Where the symbols take the nodes:
q279: π>q673, η>q666
q878: π>q606, η>q891
q359: π>q688, η>q114
q303: π>q243, η>q190
q583: π>q626, η>q708
q647: π>q359, η>q829
q626: π>q190, η>q243
q330: π>q373, η>q432
q734: π>q285, η>q676
q752: π>q508, η>q740
q652: π>q67, η>q155
q508: π>q114, η>q688
q720: π>q734, η>q123
q432: π>q430, η>q330
q114: π>q829, η>q359
q761: π>q134, η>q810
q891: π>q758, η>q878
q829: π>q761, η>q647
q957: π>q330, η>q430
q190: π>q259, η>q303
q673: π>q652, η>q964
q956: π>q251, η>q861
q606: π>q676, η>q285
q48: π>q432, η>q373
q509: π>q878, η>q758
q730: π>q155, η>q67
q688: π>q740, η>q508
q676: π>q123, η>q734
q155: π>q964, η>q652
q880: π>q752, η>q915
q661: π>q861, η>q251
q123: π>q730, η>q720
q67: π>q720, η>q730
q758: π>q661, η>q509
q243: π>q708, η>q626
q708: π>q582, η>q583
q430: π>q279, η>q957
q666: π>q957, η>q279
q582: π>q956, η>q33
q259: π>q810, η>q134
q134: π>q303, η>q259
q373: π>q880, η>q48
q33: π>q583, η>q582
q861: π>q33, η>q956
q810: π>q647, η>q761
q285: π>q891, η>q606
q251: π>q509, η>q661
q964: π>q666, η>q673
q740: π>q915, η>q752
q915: π>q48, η>q880

In the rows, 518 stands for zero.

The rows follow the links: the fewer symbols apart two nodes are, the more alike their rows tend to be.

Each row is also shifted at random along 7 hidden directions that mean nothing.

Rows in random order:
Each row is one node's numbers.
1: (523, 416, 606, 468, 411, 431, 428, 636, 474, 563, 647, 457, 573, 533, 526, 539, 520, 644, 416, 468, 470, 524, 422, 498, 504, 493, 437, 387, 526, 469, 483)
2: (587, 591, 601, 523, 501, 457, 486, 640, 388, 530, 498, 478, 479, 447, 564, 521, 447, 572, 540, 585, 506, 420, 584, 566, 659, 528, 535, 479, 499, 468, 478)
3: (491, 530, 464, 557, 593, 523, 544, 386, 655, 557, 540, 611, 532, 479, 510, 471, 490, 489, 496, 544, 540, 508, 699, 465, 385, 574, 554, 553, 556, 627, 487)
4: (582, 505, 473, 568, 569, 494, 548, 477, 547, 551, 495, 399, 354, 534, 584, 521, 621, 383, 517, 454, 597, 619, 338, 583, 567, 374, 539, 477, 523, 611, 678)
5: (455, 506, 515, 482, 458, 536, 455, 581, 453, 514, 525, 464, 533, 641, 546, 556, 587, 541, 453, 533, 528, 649, 215, 575, 564, 437, 513, 466, 481, 453, 518)
6: (600, 562, 589, 506, 467, 503, 470, 515, 466, 520, 501, 599, 638, 546, 511, 541, 445, 636, 450, 593, 502, 435, 599, 512, 547, 593, 500, 521, 467, 443, 388)
7: (656, 574, 534, 577, 622, 593, 551, 535, 484, 322, 508, 710, 537, 314, 399, 616, 445, 557, 510, 622, 345, 343, 953, 471, 579, 760, 567, 655, 622, 472, 502)
8: (468, 682, 485, 561, 568, 559, 401, 651, 479, 549, 511, 522, 497, 574, 567, 348, 400, 550, 488, 693, 584, 630, 366, 627, 451, 460, 723, 475, 494, 474, 332)
9: (466, 508, 574, 467, 444, 506, 434, 632, 330, 481, 534, 494, 589, 535, 524, 636, 549, 664, 399, 537, 429, 481, 489, 545, 681, 580, 472, 519, 513, 386, 483)
10: (686, 561, 600, 507, 480, 528, 465, 506, 616, 400, 502, 625, 487, 535, 447, 491, 444, 558, 424, 536, 459, 507, 400, 513, 488, 459, 568, 445, 501, 447, 530)
11: (430, 478, 582, 478, 523, 575, 483, 363, 685, 566, 518, 584, 679, 712, 530, 580, 498, 628, 559, 518, 386, 595, 267, 302, 373, 588, 510, 484, 536, 535, 497)
12: (487, 536, 537, 497, 451, 455, 477, 537, 495, 639, 512, 418, 501, 609, 600, 439, 513, 522, 503, 514, 644, 575, 324, 590, 523, 378, 516, 431, 435, 519, 477)
13: (669, 543, 535, 570, 592, 574, 515, 459, 592, 420, 457, 539, 463, 502, 471, 492, 507, 500, 504, 428, 454, 523, 470, 485, 499, 501, 601, 563, 559, 508, 605)
14: (512, 337, 489, 590, 563, 443, 443, 533, 490, 751, 676, 312, 627, 503, 594, 414, 584, 631, 430, 261, 573, 561, 611, 449, 354, 540, 480, 537, 585, 612, 469)
15: (474, 484, 517, 497, 505, 462, 578, 460, 550, 549, 490, 441, 411, 456, 532, 517, 559, 451, 545, 389, 560, 459, 573, 518, 577, 447, 465, 514, 515, 580, 664)
16: (384, 629, 475, 543, 594, 555, 434, 405, 603, 602, 487, 535, 519, 676, 620, 499, 528, 533, 414, 641, 540, 686, 256, 509, 460, 480, 644, 483, 522, 590, 477)
17: (573, 534, 557, 473, 434, 497, 473, 504, 547, 393, 523, 603, 459, 475, 437, 529, 511, 545, 320, 489, 505, 478, 523, 583, 570, 453, 502, 473, 496, 442, 576)
18: (710, 555, 608, 614, 636, 506, 450, 598, 518, 607, 549, 455, 529, 596, 625, 527, 461, 567, 612, 627, 442, 619, 289, 449, 475, 540, 621, 415, 559, 565, 457)
19: (727, 639, 526, 621, 609, 478, 492, 609, 459, 516, 495, 476, 352, 468, 595, 512, 500, 426, 494, 666, 576, 579, 439, 660, 623, 433, 632, 444, 515, 561, 531)
20: (287, 462, 473, 497, 519, 464, 501, 520, 383, 653, 593, 465, 623, 494, 599, 637, 602, 606, 447, 543, 512, 484, 736, 496, 594, 662, 422, 582, 555, 571, 462)
21: (632, 534, 562, 555, 474, 420, 357, 619, 408, 624, 600, 467, 581, 475, 554, 392, 457, 693, 250, 477, 598, 482, 621, 620, 502, 480, 556, 474, 481, 456, 355)
22: (442, 347, 564, 495, 518, 456, 527, 635, 493, 580, 599, 256, 392, 511, 571, 573, 632, 486, 646, 283, 432, 601, 249, 431, 558, 425, 440, 401, 608, 575, 745)
23: (582, 521, 489, 648, 628, 457, 328, 626, 427, 703, 656, 405, 587, 444, 607, 348, 485, 692, 259, 450, 572, 558, 677, 565, 390, 559, 650, 532, 595, 553, 334)
24: (703, 566, 534, 577, 561, 464, 584, 316, 778, 602, 479, 573, 447, 534, 537, 369, 435, 400, 581, 504, 648, 505, 519, 482, 343, 399, 569, 451, 470, 662, 538)
25: (470, 593, 385, 535, 513, 581, 507, 563, 501, 486, 477, 497, 433, 584, 515, 404, 563, 383, 471, 567, 680, 679, 330, 702, 495, 359, 615, 534, 455, 495, 490)
26: (503, 693, 507, 577, 621, 613, 485, 691, 430, 518, 454, 533, 528, 549, 561, 421, 378, 514, 720, 743, 508, 570, 434, 558, 501, 573, 709, 541, 519, 468, 349)
27: (495, 489, 548, 480, 435, 461, 505, 634, 495, 590, 577, 453, 503, 581, 558, 486, 503, 496, 587, 573, 580, 583, 330, 565, 500, 424, 476, 385, 463, 511, 468)
28: (459, 529, 555, 480, 455, 476, 528, 624, 483, 616, 561, 504, 563, 606, 591, 533, 479, 508, 673, 705, 561, 564, 374, 527, 512, 503, 473, 402, 460, 525, 403)
29: (563, 550, 557, 536, 538, 457, 482, 454, 498, 561, 566, 617, 588, 486, 563, 646, 516, 611, 365, 664, 475, 453, 711, 499, 579, 641, 479, 502, 534, 560, 446)
30: (344, 598, 500, 496, 502, 455, 503, 584, 410, 665, 511, 458, 527, 505, 618, 462, 467, 540, 561, 613, 624, 478, 606, 584, 574, 520, 537, 507, 472, 540, 405)
31: (544, 553, 524, 497, 448, 479, 472, 579, 479, 473, 556, 599, 525, 434, 458, 457, 454, 574, 357, 558, 557, 437, 704, 616, 522, 516, 523, 507, 488, 447, 425)
32: (348, 549, 535, 425, 433, 537, 499, 636, 448, 441, 496, 503, 459, 578, 511, 578, 531, 508, 551, 595, 479, 573, 273, 571, 629, 457, 516, 448, 488, 426, 561)
33: (668, 458, 561, 536, 534, 571, 509, 418, 669, 467, 548, 623, 615, 630, 467, 566, 516, 550, 511, 525, 421, 600, 359, 394, 370, 562, 513, 489, 539, 520, 505)
34: (691, 503, 556, 550, 487, 432, 501, 518, 544, 570, 586, 569, 546, 466, 514, 466, 464, 548, 432, 559, 585, 462, 673, 554, 452, 505, 486, 459, 489, 539, 423)
35: (344, 627, 426, 504, 597, 630, 621, 396, 571, 485, 360, 541, 447, 621, 563, 583, 568, 355, 714, 631, 535, 608, 344, 505, 588, 504, 576, 596, 501, 583, 617)
36: (628, 612, 510, 533, 500, 577, 569, 453, 585, 521, 432, 642, 617, 633, 500, 431, 424, 465, 653, 678, 622, 533, 469, 547, 411, 508, 555, 541, 402, 492, 354)
37: (532, 628, 528, 516, 515, 569, 477, 611, 477, 417, 482, 614, 517, 482, 459, 453, 413, 558, 492, 625, 494, 479, 570, 578, 534, 540, 614, 537, 501, 418, 424)
38: (427, 502, 503, 474, 473, 572, 478, 530, 445, 465, 519, 551, 602, 598, 504, 612, 575, 585, 430, 558, 460, 570, 423, 522, 572, 566, 487, 548, 506, 441, 494)
39: (208, 420, 502, 436, 457, 446, 549, 454, 498, 703, 556, 407, 610, 554, 598, 551, 572, 576, 583, 411, 544, 470, 585, 422, 519, 563, 382, 532, 514, 591, 527)
40: (506, 543, 576, 496, 552, 571, 427, 406, 576, 387, 549, 726, 614, 581, 482, 760, 550, 660, 271, 683, 289, 550, 477, 411, 569, 689, 521, 511, 601, 484, 522)
41: (638, 503, 607, 523, 558, 498, 597, 409, 655, 473, 484, 573, 457, 486, 504, 618, 502, 478, 627, 508, 408, 445, 521, 385, 542, 549, 481, 471, 560, 587, 659)
42: (649, 521, 553, 591, 598, 462, 448, 661, 447, 479, 601, 471, 411, 322, 510, 501, 486, 571, 387, 470, 436, 458, 706, 555, 571, 555, 594, 495, 627, 518, 557)
43: (450, 519, 577, 482, 468, 469, 504, 598, 386, 603, 517, 470, 604, 506, 564, 542, 473, 621, 592, 540, 511, 416, 613, 496, 592, 583, 466, 521, 485, 476, 430)
44: (605, 485, 541, 544, 573, 583, 515, 596, 494, 386, 549, 556, 514, 483, 460, 613, 529, 532, 557, 535, 357, 538, 503, 462, 544, 612, 540, 531, 603, 472, 563)
45: (721, 542, 622, 535, 524, 461, 521, 394, 571, 473, 535, 704, 586, 466, 503, 690, 475, 601, 400, 661, 417, 382, 748, 442, 584, 659, 452, 500, 532, 544, 490)
46: (565, 531, 415, 569, 529, 560, 484, 511, 567, 532, 546, 526, 525, 548, 490, 345, 526, 463, 407, 491, 664, 635, 488, 628, 357, 425, 600, 551, 483, 525, 424)
47: (519, 458, 466, 492, 460, 447, 557, 429, 514, 497, 543, 518, 446, 405, 479, 551, 624, 461, 316, 401, 611, 443, 750, 610, 598, 463, 413, 557, 505, 552, 626)
48: (344, 421, 443, 477, 532, 591, 600, 508, 556, 471, 518, 450, 465, 566, 497, 603, 646, 408, 659, 436, 458, 633, 339, 464, 511, 503, 467, 544, 574, 554, 681)
49: (339, 542, 373, 475, 481, 576, 527, 558, 432, 373, 456, 464, 362, 394, 418, 407, 599, 429, 360, 322, 614, 500, 646, 701, 616, 399, 560, 661, 515, 433, 647)
50: (459, 403, 551, 508, 560, 523, 515, 549, 563, 549, 603, 448, 522, 560, 545, 613, 574, 543, 607, 469, 373, 600, 343, 376, 472, 567, 483, 449, 613, 569, 609)

Some nodes, each with its row:
q134 46
q509 21
q740 23
q708 5
q880 50
q810 19
q647 4
q190 29
q957 22
q285 17
q251 6
q303 25
q67 37
q243 38
q829 40

Row, symbols taken left to right, then the row they reach:
20 η π η π η π π π η: 47
33 π π π π π η π π: 45
44 η π π η η π: 35
31 π η η π π η η: 28
48 π π η π π π η: 7
11 η η η η η π π η: 13
24 η η π π η η η η π: 42
36 η η η η π π η π π: 34
18 π π π η π η π: 16
49 π π η π η π: 10
8 π π η π η η π π: 41
1 π π η π π π: 12
32 η η η π π: 39
2 η η π η η: 30
27 η π π π η η: 43
15 π π π π π η π π: 26

